Here is a tiny trained network, its code and every weight. The questions are about switching its units off for an input and a class, where a switched-off unit gives its printed mean instead of its output.

import numpy as np


def w(rows, s, z=0):
    codes = np.array(rows[::2]) - 128.0
    scale = np.full(codes.shape[1], s)
    scale[-1] = z or s
    return codes * scale


def norm(h):
    return h / np.sqrt((h * h).mean(-1, keepdims=True) + 1e-5)


def f(y):
    return np.maximum(y, 0)


def log_softmax(a):
    a = a - a.max(-1, keepdims=True)
    return a - np.log(np.exp(a).sum(-1, keepdims=True))


def net(x, mask):
    res = np.array(x, float).reshape(1, 8) / 4 @ E
    u = 0
    for l in range(4):
        y = f(norm(res) @ A[l][:, :-1].T + A[l][:, -1])
        res = res + np.where(mask[u : u + 3], y, B[l][:, -1]) @ B[l][:, :-1]
        u += 3
    return log_softmax(norm(res)[-1] @ U[:, :-1].T + U[:, -1])


A, B = {}, {}
E = w([
[127,112,79,157,145,187,222,91,104],'x0',
[149,116,137,95,101,177,116,157,142],'x1',
[142,137,151,150,71,147,139,132,137],'x2',
[188,218,97,148,127,135,71,56,71],'x3',
[162,171,163,93,165,50,171,235,25],'x4',
[116,139,67,124,67,67,200,95,183],'x5',
[135,120,131,115,93,158,116,153,130],'x6',
[254,41,135,129,71,129,144,94,129],'x7',
],0.0062)
A[0] = w([
[125,14,211,133,146,82,194,164,124,83],'0.n1',
[144,104,214,114,185,150,70,122,113,2],'0.n2',
[179,150,172,158,135,36,2,195,240,11],'0.n3',
],0.0059,0.00073)
B[0] = w([
[73,53,126,69,120,129,120,145,118,255],'0.n1',
[136,126,169,201,10,93,162,140,160,220],'0.n2',
[128,92,73,174,217,176,176,110,137,254],'0.n3',
],0.014,0.0035)
A[1] = w([
[179,84,23,117,162,124,211,202,106,251],'1.n1',
[93,94,226,213,59,217,89,213,33,185],'1.n2',
[255,217,54,171,116,84,24,68,59,67],'1.n3',
],0.0062,0.0016)
B[1] = w([
[233,245,49,163,54,165,31,182,119,250],'1.n1',
[155,180,63,135,89,110,131,93,152,253],'1.n2',
[151,48,210,19,148,150,223,203,254,233],'1.n3',
],0.009,0.0055)
A[2] = w([
[123,89,133,104,189,103,176,131,112,6],'2.n1',
[112,70,144,121,93,79,112,140,126,181],'2.n2',
[106,78,140,108,126,142,39,1,180,97],'2.n3',
],0.0079,0.0017)
B[2] = w([
[103,157,170,211,138,46,165,134,125,148],'2.n1',
[104,151,170,86,116,86,144,117,254,190],'2.n2',
[178,110,204,120,130,64,119,134,60,252],'2.n3',
],0.012,0.0037)
A[3] = w([
[16,254,145,149,171,141,91,111,149,95],'3.n1',
[115,150,90,137,128,53,135,188,208,254],'3.n2',
[73,51,150,109,149,209,148,6,133,223],'3.n3',
],0.0065,0.00075)
B[3] = w([
[115,92,70,74,114,131,31,111,247,191],'3.n1',
[154,135,183,156,153,132,198,31,59,254],'3.n2',
[154,104,184,199,160,129,128,254,78,176],'3.n3',
],0.012,0.0056)
U = w([
[75,89,191,9,149,172,209,165,167,89],'0',
[159,100,31,177,169,180,141,133,99,251],'1',
[136,91,88,38,89,113,84,106,179,162],'2',
[144,152,188,118,93,84,93,164,1,120],'3',
[125,162,125,131,55,131,153,36,127,104],'4',
[139,127,104,117,89,107,141,108,131,58],'5',
[149,101,75,110,126,125,127,93,98,118],'6',
[118,130,130,106,82,132,127,67,110,55],'7',
],0.0087,0.0024)

Each question gives the input, the list of numbers given to net, and the class t.
The units are the neurons (one row each of A and B). Each row of codes is followed by its name. A weight is (code - 128) times the scale printed after its matrix; where a second scale follows, it is the last column's (A, B and U).
mask holds one flag per neuron, layer by layer. A switched-off neuron (its flag False) gives its mean, the last column of its row in B, instead of its output. The means were averaged over made-up inputs and are rounded, as every weight is.
A unit's drop is (log p(t) with every unit on - log p(t) with that unit switched off) / (log p(t) with every unit on - log p(t) with every unit switched off).
The circuit of an input: a set's keep is (log p(t) with only the set's units on - log p(t) with every unit switched off) / (log p(t) with every unit on - log p(t) with every unit switched off). Starting from all 12 units, units are removed one at a time, each time the one whose removal leaves the highest keep (on an exact tie, the one counted first), for as long as the keep stays at least 0.8.
circuit, biggest first: the units of the circuit, biggest drop first
unit that matters most: the unit with the biggest drop
k most important neurons: the k neurons with the biggest drops, biggest first
k most important neurons of layer l: the k neurons of layer l with the biggest drops, biggest first
input [-3,8,5,-1,-8,6,5,-6], class 3: 2 most important neurons of layer 3 => (3.n3; 3.n1)
input [-3,5,4,6,6,-4,-3,-3], class 0: 2 most important neurons => (1.n3; 0.n1)
input [3,-7,-7,8,0,1,-2,-5], class 0: unit that matters most => 1.n3
input [-3,-6,-4,-3,6,1,5,-7], class 2: circuit, biggest first => (3.n1; 1.n3)
input [-6,-7,-5,8,-2,7,4,-7], class 0: circuit, biggest first => (1.n3; 1.n1)
input [-3,-4,2,-1,4,-3,2,-5], class 2: 4 most important neurons => (3.n1; 1.n3; 2.n3; 3.n3)
input [2,-4,5,8,-4,-6,-2,-8], class 0: circuit, biggest first => (1.n3; 1.n1)
input [-7,3,5,-2,-6,2,0,-5], class 1: circuit, biggest first => (0.n3; 1.n3)
input [8,-3,4,-7,-7,7,7,-7], class 1: 2 most important neurons of layer 0 => (0.n2; 0.n1)
input [-2,-1,7,2,-8,6,6,6], class 3: 2 most important neurons => (2.n3; 1.n1)
input [-8,-1,-2,-3,4,-1,1,-8], class 1: circuit, biggest first => (0.n3; 1.n3)
input [4,-6,-4,5,-7,1,-1,2], class 3: circuit, biggest first => (3.n3; 2.n3; 1.n1)
input [6,8,6,-4,-2,-8,8,0], class 4: 2 most important neurons of layer 0 => (0.n3; 0.n2)
input [8,1,-3,-7,0,-3,-5,-5], class 1: most important neuron => (1.n3)
input [8,-1,-5,8,6,1,-7,1], class 0: 3 most important neurons => (1.n3; 0.n3; 0.n1)
input [5,7,-4,8,-2,6,0,0], class 0: 2 most important neurons => (1.n3; 0.n3)
input [0,6,5,-5,-8,1,-7,-1], class 3: 3 most important neurons => (1.n3; 2.n3; 3.n3)
input [1,5,3,8,-4,-3,5,-6], class 0: 2 most important neurons of layer 0 => (0.n1; 0.n2)
input [5,-7,8,-7,3,-8,-2,1], class 4: 2 most important neurons => (1.n2; 1.n3)
input [-6,5,-3,-1,-4,-5,-2,2], class 1: most important neuron of layer 2 => (2.n2)
